Q_861: [ -4  52  50 -42 -11 -19  -9  46  51 -17 -26 -28 -44 -33 -66  -6 -40 -43
  24  38  -7  30  10 -22 -35  -6   4  40  31  28]
Q_843: [ -4  52  50 -42 -11 -19  -9  46  51 -17 -26 -28 -44 -33 -66  -6  -1 -27
 -26 -25  -8 -28 -66  39 -30  44  28 -29 -41  33]
Q_301: [-27 -11   2 -24 -73  11 -73   1  40  -2   5 -81  -7 -17 -86  27 -65 -68
 -25  -4   1 -48 -40 -39  27   6 -15   0 -22  18]
Q_389: [-43  26  38  -7  -6 -28 -10  -3  12  37 -32 -12 -37 -47 -31  23 -15   0
 -48 -40 -39   6 -48   1  27  -4 -19 -37 -45 -13]
[-43  24  38  -7] | Q_861
[ -4  52  50 -42 -11 -19  -9  46  51 -17 -26 -28 -44 -33 -66  -6  -1 -27
 -26 -25  -8 -28 -66  39 -30  44  28 -29 -41  33] | Q_843
[ -4  52  50 -42 -11 -19  -9  46  51 -17 -26 -28 -44 -33 -66  -6 -40 -43
  24  38  -7  30  10 -22 -35  -6   4  40  31  28] | Q_861
[-40 -39   6 -48   1  27  -4] | Q_389
[-30  44] | Q_843
[-43  24  38  -7  30  10 -22 -35  -6   4  40  31] | Q_861

Q_638: [-12 -23   1  -3 -11  -4  -9  38  22  -4  11 -51  -2 -28   0  -3   8   6]
Q_330: [-12 -23   1  -3 -11  -4  -9  38  22  -4  11 -21  43  -3  16  -2   0  46]
Q_610: [ -8  47   1 -49  -8  -3  -6 -21  12  -2   5  43 -21  78   8  -3   0 -89]
[ 43 -21] | Q_610
[ 8 -3  0] | Q_610
[ 11 -21  43  -3  16] | Q_330
[-12 -23   1  -3 -11  -4  -9  38  22  -4  11 -21  43  -3  16  -2   0  46] | Q_330
[ 11 -51] | Q_638

Q_663: [-64 -56  26 -86]
Q_400: [-56  26 -87  63]
Q_456: [-75 -68  -7  21]
[-56  26 -87  63] | Q_400
[-56  26 -86] | Q_663
[ 26 -86] | Q_663
[-75 -68  -7] | Q_456
[-7 21] | Q_456

Q_8: [ 53 -86 -36  24  19]
Q_938: [ 28 -35  41  15 -36]
Q_311: [ 53  24 -86 -36  15]
[-36  15] | Q_311
[ 24 -86 -36] | Q_311
[-86 -36  15] | Q_311

Q_635: [-34  19 -39 -40  25  65]
Q_784: [-48 -34  20 -40  79 -84]
Q_852: [-48   9 -41 -40  25  65]
Q_970: [  9 -41 -39  25  65  -5]
[ 19 -39] | Q_635
[-48   9 -41 -40  25  65] | Q_852
[-41 -39  25] | Q_970
[  9 -41 -39] | Q_970
[-48 -34  20 -40  79] | Q_784
[  9 -41 -40  25  65] | Q_852

Q_531: [-25   0 -36  18 -40  -8   9 -42  25  10 -26   8   5  11  10  13  -6 -35
 -15 -24  44 -27 -20 -23  22 -13 -22  -1   2 -11  -6 -17 -16  -6  13 -23
 -15   5  32  10 -14  -6  26  51  32  10  -2  11   5   1 -22]
Q_723: [ -1 -14  19  -5  16   9   0  14  11 -20   6  -8   6  -2 -23  11  -2  25
  12  24  14   6   9  14  -8  21  -7  16   8   6  31  15 -26  14  20  14
  -6   6  32  -7  10   1 -34  51  -2   9  30  -2  24 -24  52]
Q_270: [  5   8  -4  46  -5  12 -13  19 -22   9   7   2  -5   5   1  -9  14  -5
  15 -18  -9  23  -5 -13  -5 -22   1 -11 -17 -13 -24 -14  13 -30   1 -13
   7  -5  32 -21   8  -9  -4  51  -2   7 -37   5  -1   3  -9]
Q_860: [ -5  11 -33  25 -27  -6   2 -46  -6  12  -5 -27   8 -14   9   5   1   4
 -38   5 -70 -17 -29  -6  15 -20  -6 -13 -10  -2  -7 -12 -35 -12  -1  -6
   4   8  32  22 -18   9  28  51  30   2 -13 -14  -1  12 -14]
Q_800: [ 10  28 -10  46  -8  25 -17   2 -27   4   4  -5  -2 -12  14   4  24   9
 -12   1  31  18  -4   8 -17 -30   6 -17  -8 -13 -35 -17   0 -30  -9   8
  15  -2  32  -4  -3  11  14  51  12   5 -32 -12 -12  17  -3]
Q_132: [ 17  15   9  33  10  -7   0  19  -7  -6  13  33   7   7 -10 -30  -6 -10
  34 -23   3  10  -5 -27  14   0  -8  -6 -22  -8   6   0  14 -18  -1 -27
   4   7  32 -13  20   6 -21  51 -29  -4 -29   7  17  -5 -12]
Q_343: [-20   5 -42  19 -44 -20   9 -46  17  12 -25   8   0  13   2  10  -9 -30
 -22 -22  10 -24 -30 -30  31 -15 -19  -2  -7  -4  -1 -18 -22  -6  17 -30
 -16   0  32   7 -18  -2  25  51  38  12  -7  13   4  -2 -27]
Q_442: [ 14  -3  23 -19  20 -20  -4  31 -16   9   2   7 -30  11  -2  -4  -4   3
  -2   5 -29  18  22  11 -10  13  33   7   7  27  -6   8  53  26 -19  11
   0 -30  32 -15  -7   4   2  51 -20 -12  14  11 -38   5 -24]
[ 11 -20   6  -8   6  -2] | Q_723
[9 2 7] | Q_442
[-21   8  -9] | Q_270
[ 9 28] | Q_860
[ 32  22 -18   9  28] | Q_860
[ 32 -21   8  -9  -4  51  -2   7] | Q_270

Q_382: [-13  31 -59  65  11 -20 -47   3  11   3 -21 -19  -4  15   5  25  41  29
  -2 -15  29 -23  20 -44  -6  33   8 -32  48 -22   3 -42 -21   0 -32 -18
  32 -19 -10  11  51   5  -6  58  28  -1 -13 -14 -22   9 -49  19  25]
Q_945: [ -5 -16  38  29 -14  -9   0  42  12   7  12  27  29 -50   1  33 -22   6
  35 -13 -56  22  -4  38 -33  45  30  24  12  -5  -7 -15  10  -4 -66  26
 -39 -14 -24  33  26  48  -8 -41 -29  47  -8   3 -18  35 -32 -15  18]
Q_797: [-33 -35  -4  23  43  -7   6  16 -36 -40  12  23  37 -10   8  -6 -20 -40
  14  35  -3 -49 -16  -2 -22 -40 -17  11 -10   9 -17  34 -13  10 -30   2
  16  39 -29   5   0 -13 -21 -25 -32  67   5  14  81 -40 -13  18  39]
Q_202: [-31   2 -35   9  37  26  25  -2  -6  36   7  37  29 -36  -1  43 -33 -41
  34  14 -18  16  -3  91  10  18  16  47 -19  18   5  12  18  -3 -47  43
 -41   4   9   6  35  25  -9 -51 -27  23   1   9 -21  36 -24  -3  11]
Q_817: [-35  -4  22  43  -7   0  37  -3 -14 -18  -4  52  24 -26 -27   1 -47 -37
 -12   6  55 -57   8  44 -34 -32  -3  23 -31  20   4  38  17  29  -8  28
  -8   3 -18 -19  -2  -3 -31   2 -35   8  37  26  46 -62 -17 -10  22]
[ -6  58  28  -1 -13 -14 -22   9 -49] | Q_382
[-31   2 -35   8  37  26] | Q_817
[ 37 -10   8  -6 -20 -40] | Q_797
[-35  -4  23  43  -7] | Q_797
[ 11 -20 -47   3  11   3 -21] | Q_382

Q_908: [  3  11 -43 -20 -31]
Q_605: [ 56 -35 -29   0 -62]
Q_841: [ 46 -25 -34 -22 -68]
Q_840: [ -6  24 -30  -6 -68]
Q_196: [  9   3 -52 -30 -35]
Q_100: [ 72 -46 -32  14 -55]
Q_621: [  3 -64 -20 -30 -26]
Q_955: [ 43 -26 -30 -20 -64]
Q_779: [ -6  24 -48 -50 -45]
Q_503: [ -7   9 -30  -8 -26]
[-30 -26] | Q_621
[-26 -30 -20 -64] | Q_955
[ 43 -26 -30 -20] | Q_955
[ 24 -30] | Q_840

Q_559: [  6  18  -3   0 -17 -11   4 -26 -17 -20 -11   0 -29 -20 -14 -14 -15 -29
  18   6 -23   6 -26  -9 -11 -23 -23  -9  -5  -8 -14 -12   9   0   6  15
  12  -2   0   6 -15   9   6]
Q_494: [-10  -5 -14 -12 -13 -10   1 -23 -16 -18 -10  -2 -25 -18 -13 -13 -14 -25
  12   3 -21   3 -18  -9 -11 -20 -20  -9  -6  -8 -13 -11   5  -2   3  10
   9  -4  -1   3 -14   6   3]
Q_985: [  4  13  -5  -1 -16 -11   1 -23 -16 -18 -10  -2 -25 -18 -13 -13 -14 -25
  12   3 -21   3 -23  -9 -11 -20 -20  -9  -6  -8 -13 -12   5  -2   3  10
   9  -4  -1   3 -14   6   3]
Q_914: [-11 -31 -35  -6  16   5   7  22  20   4  31 -19  17  17  32  12 -11  47
 -51 -44  18 -18   9 -20   1  21  48 -10  13  27  22 -22 -45 -36 -18 -44
 -10  -2  -2 -14  -8 -28 -18]
Q_905: [-22 -38 -10 -14  10   2 -17  22  10  14   3 -14  26  14   7   6   6  27
 -38 -22  18 -22  22  -2   2  18  19  -2  -5  -1   7   2 -26 -14 -22 -34
 -30 -10 -14 -22   6 -26 -22]
Q_388: [ -4   0  -7  -6 -12 -10  -5 -15 -12 -13 -10  -6 -16 -13 -11 -11 -11 -16
   0  -4 -14  -4 -15  -9 -10 -14 -14  -9  -8  -9 -11 -10  -3  -6  -4  -1
  -2  -7  -6  -4 -11  -3  -4]
Q_277: [-16 -24 -11 -12  -1  -5 -14   5  -1   1  -5 -12   7   1  -3  -3  -3   7
 -24 -16   3 -16   5  -7  -5   3   3  -7  -9  -7  -3  -5 -18 -13 -16 -22
 -20 -10 -12 -16  -3 -18 -16]
Q_287: [ -1  23  46  -5 -27 -12 -28 -30 -33  -4 -57  17 -18 -27 -56 -23  16 -68
  57  55 -26  10  -8  26  -7 -31 -76   9 -31 -52 -39  32  54  45  10  46
  -8 -10 -10   5  11  26  10]
Q_468: [ 14  24 -11   7 -11  -7  17 -23 -10 -22 -10  -2 -30 -16   1  -9 -19 -16
  14  -1 -20  11 -29 -14  -9 -18  -6  -9   6   8  -4 -20   3  -7  11  13
  24   4   8  12 -18  11  11]
Q_804: [-41 -54  42 -25  10   7 -61  37   4  46 -43   0  61  22 -32   6  49   5
 -17  21  33 -28  62  39  13  26 -23  21 -34 -48 -13  57  10  31 -28 -18
 -69 -20 -31 -35  43 -21 -28]
Q_888: [-21 -36 -11 -13   9   1 -16  20   9  12   3 -14  23  12   6   5   4  24
 -37 -22  16 -21  19  -3   1  16  17  -3  -5  -1   6   0 -26 -15 -21 -33
 -28 -10 -13 -21   4 -25 -21]
[ -4 -14  -4 -15  -9 -10] | Q_388
[  4  13  -5  -1 -16 -11   1 -23 -16 -18 -10  -2 -25 -18 -13 -13 -14 -25
  12   3 -21   3 -23  -9 -11 -20 -20  -9  -6  -8 -13 -12   5  -2   3  10
   9  -4  -1   3 -14   6   3] | Q_985
[-23  16 -68] | Q_287
[-10  -5 -15 -12 -13 -10] | Q_388
[ 32  12 -11  47 -51 -44] | Q_914
[-23  -9 -11 -20 -20  -9  -6  -8 -13] | Q_985
[-33 -28 -10 -13 -21   4 -25] | Q_888

Q_257: [-2 -2 86  3 13 -1]
Q_246: [-3 -3 72 -3 50 -3]
Q_425: [-2 -2 13 14  0 -1]
Q_262: [-1 -1 86  3 -1 13]
Q_120: [-1 -2 -3 38  0 -1]
[86  3 13 -1] | Q_257
[-3 72 -3 50 -3] | Q_246

Q_771: [ -3   0 -27  55  20   0  92 -37]
Q_761: [ 12   0  53  20  92 -27  43 -29]
Q_412: [ 23  12   0  55  20  92 -27  43]
[ 12   0  55  20  92 -27  43] | Q_412
[  0  55  20  92 -27] | Q_412
[ 23  12   0  55  20  92 -27  43] | Q_412

Q_517: [-35  14  14 -43  45   7 -56  -4  28  -8  -3   5 -27  19 -21  23 -10  47
  27 -12  28   7  -1  -3 -23   1  29 -62  51 -70  -7   7  44 -24 -29  21
 -14 -15  21  -8   1 -31  24   5 -45  27 -15  -1  39  51   6]
Q_205: [-72 -38  14 -43  45   7 -56  -4  28  -8  -3   5 -27  19 -21  23 -10  47
  27 -12  28   7  -1  -3 -23   1  29 -62  51 -70  -7   7  44 -24 -29  21
 -14 -15   0  17  36 -30 -17 -16  35  -7 -59  -2  39 -34  48]
Q_583: [-72 -38  14 -43  45   7 -56  -4  28  -8  -3   5 -27  19 -21  23 -10  47
  27 -12  28   7  -1  -3 -23   1  29 -62  51 -70  -7   7 -21 -36 -64 -86
 -31  10  14 -17  28 -30  52  -8 -41  20  -7 -22  36  54   4]
[-72 -38  14 -43  45   7 -56  -4  28  -8  -3   5 -27  19 -21  23 -10  47
  27 -12  28   7  -1  -3 -23   1  29 -62  51 -70  -7   7  44 -24 -29  21
 -14 -15   0  17  36 -30 -17 -16  35  -7 -59  -2  39 -34  48] | Q_205
[-35  14  14 -43  45   7 -56  -4  28  -8  -3   5 -27  19 -21  23 -10  47
  27 -12  28   7  -1  -3 -23   1  29 -62  51 -70  -7   7  44 -24 -29  21
 -14 -15  21  -8   1 -31  24   5 -45  27 -15  -1  39  51   6] | Q_517

Q_252: [ 40 -48  41   6  36 -37  37  -8  46 -38 -33]
Q_521: [ -4 -41 -41  -9 -34  37  -8 -37  46  35  38]
Q_22: [ 10  35  41   6  36 -32   1  42 -48  -6 -33]
[  1  42 -48  -6] | Q_22
[  6  36 -32   1  42] | Q_22
[ 42 -48] | Q_22
[10 35] | Q_22
[ 37  -8 -37  46] | Q_521

Q_859: [ 24   5 -12  30  -4  23  60   3  -1 -22   7  22  -5   6  18  -8 -10  36
  -2  24]
Q_727: [-18  -4  -4 -21  17  -8  11  11   4 -22   2  -8  27  37 -24  -4   8   2
   8  -5]
Q_707: [ 14   6   2  -9  28   4  16   5  -4  33  57  -8  27  10 -20  45  48 -30
  -8  19]
Q_896: [ 21   2 -11  30  -4  22  -1   4   6  -4  22   6  18   7  -5  13   2  44
   8  -7]
Q_302: [ 21   2 -11  30  -4  22  -1   4   6  -4  22   6  18   7  -5  13   2  44
   9  -6]
Q_35: [ 15   6   1  -9  30   4  93   6   7  22  56  -8  26  10 -19  46  47 -29
  -8  21]
Q_190: [ 21  29   2 -15 -13 -12 -28  -5  -7 -10  37  23  27 -14  -2 -17  18 -38
 -12 -55]
[ 21   2 -11  30  -4  22  -1   4   6  -4  22   6  18   7  -5  13   2  44
   9  -6] | Q_302
[ -4  23  60   3  -1 -22   7  22] | Q_859
[23 27] | Q_190
[ 11  11   4 -22] | Q_727
[28  4 16  5 -4 33] | Q_707
[ 14   6   2  -9  28   4  16   5  -4  33  57  -8  27  10 -20  45  48 -30
  -8  19] | Q_707
[ 7 22 56 -8 26] | Q_35

Q_158: [ 50  -5  -9  -6  -4   8  -6   6  15   2 -46   3  -8 -22 -28   4 -11  10
   3   8 -28  17 -46  14  34  -2 -74]
Q_268: [ -6  -9  55  28 -43  -8 -26   6 -24  16   2  -5 -24  12  -4   5 -21 -39
 -24 -34 -25   6  37   0 -40  23  21]
Q_363: [ -4  26 -13 -30   4  -2  14  -6  20  16 -33  16  11  -5 -40  -6 -14   8
  20  24 -23  37  -3   8  53 -21 -47]
Q_447: [ 25  18  -5 -19   4  -9  16 -12  -1  20  23  11  17  24   6 -12  -4  -8
  11   7   9  17  47  -8   5 -15  38]
Q_62: [ -1 -34 -39  28  34  16   2   9  -4 -56  35 -22   1 -18  63  11  48  39
  -7  -3  60 -74 -50  -9 -37  12  40]
Q_147: [ 11  -4 -29   1  20   7   9  -2   0 -13  23  -3   9   3  16   0  16  12
   5   5  26 -17 -17  -7  -8  -4  28]
Q_617: [ 37  26  16 -31  15  -9  28 -18   2  25  31  16  28  31  -4 -16  -3  -3
  21  16  17  19  55 -13  15 -26  50]
Q_590: [ -5  -9  50  25 -42  -4 -25   5 -23  16   2  -5 -24  10   1   4 -21 -39
 -24 -33 -26   6  39  -1 -40  23  15]
Q_890: [-13 -30   4   1  14 -15 -32   7 -31  22   5  -6 -28  16  -4   5 -26 -50
 -31 -42 -36   8  51  -1 -52  28  23]
Q_865: [  4  22 -21 -28  12   4  14  -6  14  15 -15  13  13   1 -25  -8  -8   5
  17  21 -11  25  15   4  40 -19 -26]
[-5 -9 50] | Q_590
[-13 -30   4  -2  14] | Q_363

Q_895: [-68  -4 -36 -25   7  32   5   2  44]
Q_154: [-68  -4 -36 -25   7   9  42  40   1]
Q_177: [ 11  -3  12  12   4 -12 -23 -21 -11]
Q_171: [ -7  13 -24 -27 -15  24  73  69  16]
Q_469: [-42  -8 -14  -6  10  11 -25 -25  23]
Q_31: [ 0  4 -6 -7 -4  6 21 20  3]
Q_591: [ -5  13 -24 -27 -15  24  74  70  15]
Q_266: [ 8  5 -3 -6 -6  4 24 23 -1]
[-68  -4 -36 -25   7  32   5   2  44] | Q_895
[-36 -25   7   9  42] | Q_154
[-25   7  32   5] | Q_895

Q_214: [71 -8 14 48]
Q_371: [-11  14  48 -54]
Q_783: [-28  64  53 -62]
Q_930: [71 -8 14 63]
Q_756: [-8 71 14 22]
[-8 14 48] | Q_214
[ 48 -54] | Q_371
[71 -8 14 48] | Q_214
[ 53 -62] | Q_783

Q_685: [-16  -4 -31  -5   2  10 -16   1 -13 -13  -9  -4   5  -8 -13   1 -14  21
   3   3 -24  -5  -6   0 -16  -5 -31  -2   3  14  10 -30   1 -19  -8 -14
 -31  24  -6  11   5 -16   2 -21  11 -12 -24 -58  51  14  24  -7   9   6
  40  29 -10]
Q_94: [-49 -16   6  38 -41 -24   2  10 -24 -29  -1  35 -32 -14  -8  11 -16   5
  16   6  12   1  42  25   8  -1  -8 -59 -24  15 -33  32   5 -11 -13   0
 -12 -37 -19 -46  60   7 -26 -19  28 -57  15  51 -58  24  -7  14 -14 -16
 -24  17 -84]
Q_336: [-67 -57 -32  -6 -18  -1  30  -6  64 -37 -71 -13  28 -24  40 -14 -25   7
 -20  29 -15  39  30  12  21  21  13  32 -10   9   4  -7 -28  -8 -14 -19
 -42  35  -4  16   4 -19  20 -33 -15 -18   2  17 -13  33  34  35 -38  19
  -9  28  59]
[ 51 -58  24  -7  14] | Q_94
[-19  -8 -14] | Q_685

Q_749: [-14  -8  13  14  -8  17  55  29 -38 -25 -43  -2   9 -16  16  -2  -4  -5
   8   8  -9  20 -16   2  -3  -2   3]
Q_921: [ 16  17 -34  36 -36  50 -71 -60  44  72 -34  53 -26  85 -13 -50  83 -36
  59 -10  -7  34  -2 -42  29 -45  34]
Q_929: [ -3  -8   7 -27  31 -25  55  29 -38 -43  17 -22  12 -50  -3  40 -44  20
 -39   3   9 -37   8  22  -5  30 -23]
Q_315: [-36 -20 -16  36  -8 -56  17  29 -32  -3 -13  17  26 -94  21  19 -11   0
  23  47  -4  29 -33  -8   3  10   9]
[-25  55  29 -38 -43  17] | Q_929
[ 17 -34  36 -36  50 -71] | Q_921
[-34  53 -26  85 -13 -50  83] | Q_921

Q_791: [ 15   0  19  31 -22 -27  16   1 -21   2  -5  -8 -38 -13  33   4  25   3
  -5 -42 -57   4  -9 -12 -11  35]
Q_291: [  6 -12  36  49  26  30 -13 -10 -20  58  -1   3  11 -26 -17 -58  -4  -6
  24   0 -13  22  -6  25 -37  12]
Q_284: [ 24 -19 -18  -7  21  20  20   3  -5  18  -1  13 -16  16 -43  34   0   5
  23  33 -38 -35 -10   4  23  35]
Q_117: [-50  -4 -28  -6 -46 -32  -7  17  15 -30 -53 -37  40   1 -22  27  -6   4
  18 -22 -29 -32 -16  -1 -11 -11]
Q_632: [ -1  16   3  23  -3 -14 -28  -4 -36  20  13 -14  19  -6 -14  15  18  35
   2  -6 -16 -10  28 -29   0  26]
Q_33: [ 23   8   4  15  47  28  44  28   3  39  81  19  19 -24 -41 -11  -6   5
 -19   8  38  17  -6  -1  30  29]
Q_224: [ -1   5  30  39  51  29   6 -11  35  19  26  19 -16  14 -25   7 -10 -10
 -23 -16  28  26  -4  -9 -25  26]
Q_366: [ 33  63   8 -13  20 -45  15  17 -21   8 -41  10   1  20 -35  -9   4 -23
  20  -3  -5 -37  -3  11 -16  10]
Q_814: [-39  37  14 -20  -3  15  23 -27  -9 -42   5 -17  15 -37  33 -53   5  48
  33   1   8   5  24 -50 -29 -10]
Q_416: [ 23   8   8  25  -1   4 -14 -33  -3 -27  40  23 -14  13 -17  -1 -17   5
 -22  14 -40  28 -35  -5  26 -25]
Q_396: [-23   0  10 -34  -4  -2 -29 -22  13  -4 -14 -19 -39   1  34 -19 -37  49
 -16  43  11 -40  49  16  16  13]
[0 5] | Q_284
[-25  26] | Q_224
[-24 -41 -11  -6] | Q_33

Q_326: [-38 -36 -31 -34  33 -17]
Q_403: [-42 -36 -30 -36  36 -16]
Q_563: [ 95  22 -24  48 -45 -37]
Q_337: [-42 -33 -24 -34  39 -10]
Q_481: [ 34  44  46 -18  -4  38]
Q_679: [ -4  37 -18  46 -45 -32]
Q_19: [-42 -39 -35 -38  32 -21]
Q_524: [-3 39 64 21 10 58]
[-18  46] | Q_679
[-4 38] | Q_481

Q_360: [  9  95 -22 -97 -47 -40  61  22]
Q_736: [ 95 -21   9 -97 -22  22 -63  29]
Q_445: [ -6  21  23  59  29  12  -7 -20]
[-6 21 23] | Q_445
[  9  95 -22 -97 -47] | Q_360
[ 95 -22] | Q_360
[  9  95 -22 -97 -47 -40] | Q_360

Q_482: [ 70  76   6   2  14  13 -20  66 -30]
Q_479: [-12 -28   1  34 -48 -51  24 -25  36]
Q_902: [ 11   5  -1  40 -37 -39  21  -2  33]
Q_604: [ 11  -1   5  40 -37 -39  21  54  33]
[21 54 33] | Q_604
[ -1   5  40 -37] | Q_604

Q_627: [-62   9 -88 -37]
Q_757: [-33 -70 -47 -11]
Q_969: [-32 -47  74  34]
Q_114: [ 26   9 -88 -28]
Q_372: [-77 -31 -47 -19]
[-31 -47] | Q_372
[-62   9 -88 -37] | Q_627
[-62   9] | Q_627
[  9 -88 -37] | Q_627
[-32 -47] | Q_969
[-70 -47] | Q_757
[-32 -47  74] | Q_969

Q_697: [  0 -72  24  12  54  14  -9   3   3  19   4  71   4  24   2 -39 -41   6]
Q_737: [  0 -72  24  12  54  14   4   3   3  19   4  71   4  24   2 -39 -41   6]
Q_792: [  0 -72  24  20  54  24   4   3   3  19   4  71   4  24   2 -39 -41   6]
[54 14  4  3  3 19  4 71] | Q_737
[  0 -72  24  12  54  14   4   3   3  19   4  71   4  24   2 -39 -41   6] | Q_737

